In the rows, 128 means zero.
Each row is followed by its group and then its class within the group.
[ 95 132 139 106 103 153 140 138 129 123  77  75 124 138  75 136 113 162
 129 163 118 124 110  59 128 113 183  97 123 180 131 118 156 126  88 138
 125 129 129 139 136 122 208 128 139 108] => Cq > Nf
[109 134 114  87 112 127 153 176 133 125 111  59 142 146 125 130 124 166
 131 119 122 123 112  85 120 151 139 145 131 162 130 110 143 131  95 121
 120 125 108 138 138 109 209 109 133 113] => Cq > Nf
[135 129 176 176 178 141  90 114 118 126  72 193 120 143 115 128 126 131
 136 145 119 117 126 100 142 119 180  83  31 124 103 112 165 103 119 150
  90 134 142 133 142 156 160 161 118 140] => zc > Ft
[133 113 190 166 164 144  92 146 135 123  66 198 156 137 116 136 139 121
 135 162 120  87 138 127 145 141 140 103  57  99 125 111 156  90 170 138
  81 148 153 145 122 170  62 146 133 133] => zc > Ft
[129 111 167 146 131 136 109 116 136 122  78 170 137 140 126 138 140 127
 130 161 124 109 146 127 139 113 165 101  51 118 134 120 145 110 149 142
  96 139 151 140 132 153 120 160 129 125] => zc > Ft
[100 134 103  43  75 118 149 193 136 117 112  20 144 118 114 144 121 161
 134 164 137 114 117 108 114 141 148 137 192 158 142 103 132 130  83 107
 146 110  94 123 111 111 171  97 139  97] => Cq > ql
[138 118 167 151 136 142 102 104 136 119  93 186 127 122 131 133 139 127
 138 151 137 121 147 148 135 118 173  97  33 111 124 120 142  98 127 143
 112 134 167 128 124 158 151 162 122 129] => zc > Ft
[ 99 113 141  88  71 130 160 146 157 112  80  56 142 126 107 141 137 156
 131 163 135 104 138 106 134 100 152 112 133 145 147 112 123 103 121 130
 128 142 138 139 114 129  85 111 146 107] => Cq > ql
[140 102 146 127 109 156  98 116 146 111 120 166 148 137 156 131 142 114
 127 170 130 118 172 169 138 114 198 112  61 114 144 111 139 138 118 140
  97 115 146 126 111 143 174 179 115 129] => zc > pn
[128 132 163 157 169 147  76 145 119 123 102 186 144 134 102 136 123 105
 122 135 117 100 140 115 154  97 155 128  83 121 134 118 133 146 167 143
 104 132 166 141 120 147  15 166 127 138] => zc > Ft
[109 136 124 168  94 134 124 163 153 116  89  71 138 125  85 147 134 126
 120 202 109 125 116  77 138 143 128 118 138 134 143 131 157 151 142 111
 124  80 121 133 148 116 186 155 139 114] => Cq > Nf
[141 122 144 138 134 135 113  85 132 127 135 190 132 148 163 127 129 127
 136 129 145 125 153 169 118 132 169 125  41 125 131 129 136 113 123 144
 118 136 139 125 127 133 173 150 118 127] => zc > pn
[128 134 162 172 171 192  61 121 115 144 106 202 145 188 135 115 107 123
 134 139 111 132 142 113 137 113 179  86   4 129 112 136 149 121 107 161
  64 115 163 140 127 152 133 177 136 140] => zc > Ft
[135 121 164 171 148 145  62 110 137 126  99 201 154 163 141 136 130 104
 136 173 122 121 164 142 138 105 167  97  22 122 123 136 144 122 137 159
  79 112 168 138 123 150  93 179 120 137] => zc > Ft
[ 98 132 116 102 112 126 121 159 117 125 122  74 124 177 131 127 108 158
 134 128 120 129 127  85 126 121 184 110  71 170 120 119 148 139  62 141
 112 109 124 133 133 126 207 129 132 120] => Cq > Nf
[115 131 156 164 147 143  98 111 129 125  95 181 132 147 105 130 125 119
 118 146 112 116 142 109 142 111 155 109  69 134 131 130 140 126 165 141
  98 135 169 148 134 132  73 165 130 134] => zc > Ft
[100 113 130  47  83 133 149 187 145 117 112  41 151 144 141 136 123 156
 122 131 128 100 126 104 127 127 153 143 135 152 153 100 120 131 115 122
 116 134 119 135 111 119 102 104 130 109] => Cq > ql
[142 142 145 150 145 131  86 111 131 134 108 216 172 147 116 136 116  80
 130 173 123 144 146 143 130 124 109  92 128 129 143 150 126 111 135 153
  53 118 184 151 111 134  88 158 114 142] => zc > Ft
[137 145 178 152 178 138  60 147 119 125  99 213 174 160 139 133 100 123
 147 147 122 104 135 132 132 154 156  91  31 116 115 123 161  99 103 153
  57 122 154 134 122 153 128 152 121 144] => zc > Ft
[140 157 145  95 146 138  83 122 100 135 136 180 151 125 131 130 114 130
 145 139 142 124 125 160 116 119 183 106 108 145 122 112 131 122  66 153
 114 128 129 122  90 146 171 140 117 137] => zc > pn
[108 156 106 102 112 132 146 131 121 134 149  93 142 140 110 133 116 155
 127 136 130 137 103  98 109 147 152 130 142 183 128 117 135 136  95 115
 135 118 121 126 153  99 247 110 131 119] => Cq > Nf
[110 139 128 125  98 144 118 174 139 112 135  67 171 180 135 142 114 155
 123 169 118  91 141 105 111 169 174 161  26 160 145 124 151 145 156 120
 123 100 121 132 150 101 105 143 134  99] => Cq > ql
[100 140 124  67 109 131 125 172 134 122 113  84 159 177 143 139 108 159
 141 128 119 110 122  95 107 162 173 123  86 172 140 108 153 121  80 133
  87 119 122 137 131 112 218 116 129 112] => Cq > Nf
[116 126 128 102 105 125 138 168 138 124 122  84 155 169 127 136 110 151
 144 145 129 112 126 104 116 154 126 122  79 151 132 135 142 105 109 134
 106 127 124 136 122 121 140 103 141 106] => Cq > Nf
[115 145 131 149 118 138 129 158 110 116  95  67 116 134  88 124 122 170
 130 156 121 112 106  70 126 143 159 130  81 163 122 118 160 134 136 116
 162 106 101 128 154 118 158 123 155 103] => Cq > Nf
[129 143 159 127 152 128  88 129 122 131 105 192 153 153 131 136 111 129
 141 136 127 113 140 134 124 130 164 102  68 139 122 121 144 115 104 159
  78 133 149 136 118 137 143 119 119 137] => zc > Ft
[134 144 173 159 184 136  88 116 118 132  91 236 146 139 121 132 127 111
 130 131 124 113 125 127 148 138 157 104  68 129 126 116 147 110 139 144
  72 145 165 142 130 143 109 156 119 147] => zc > Ft
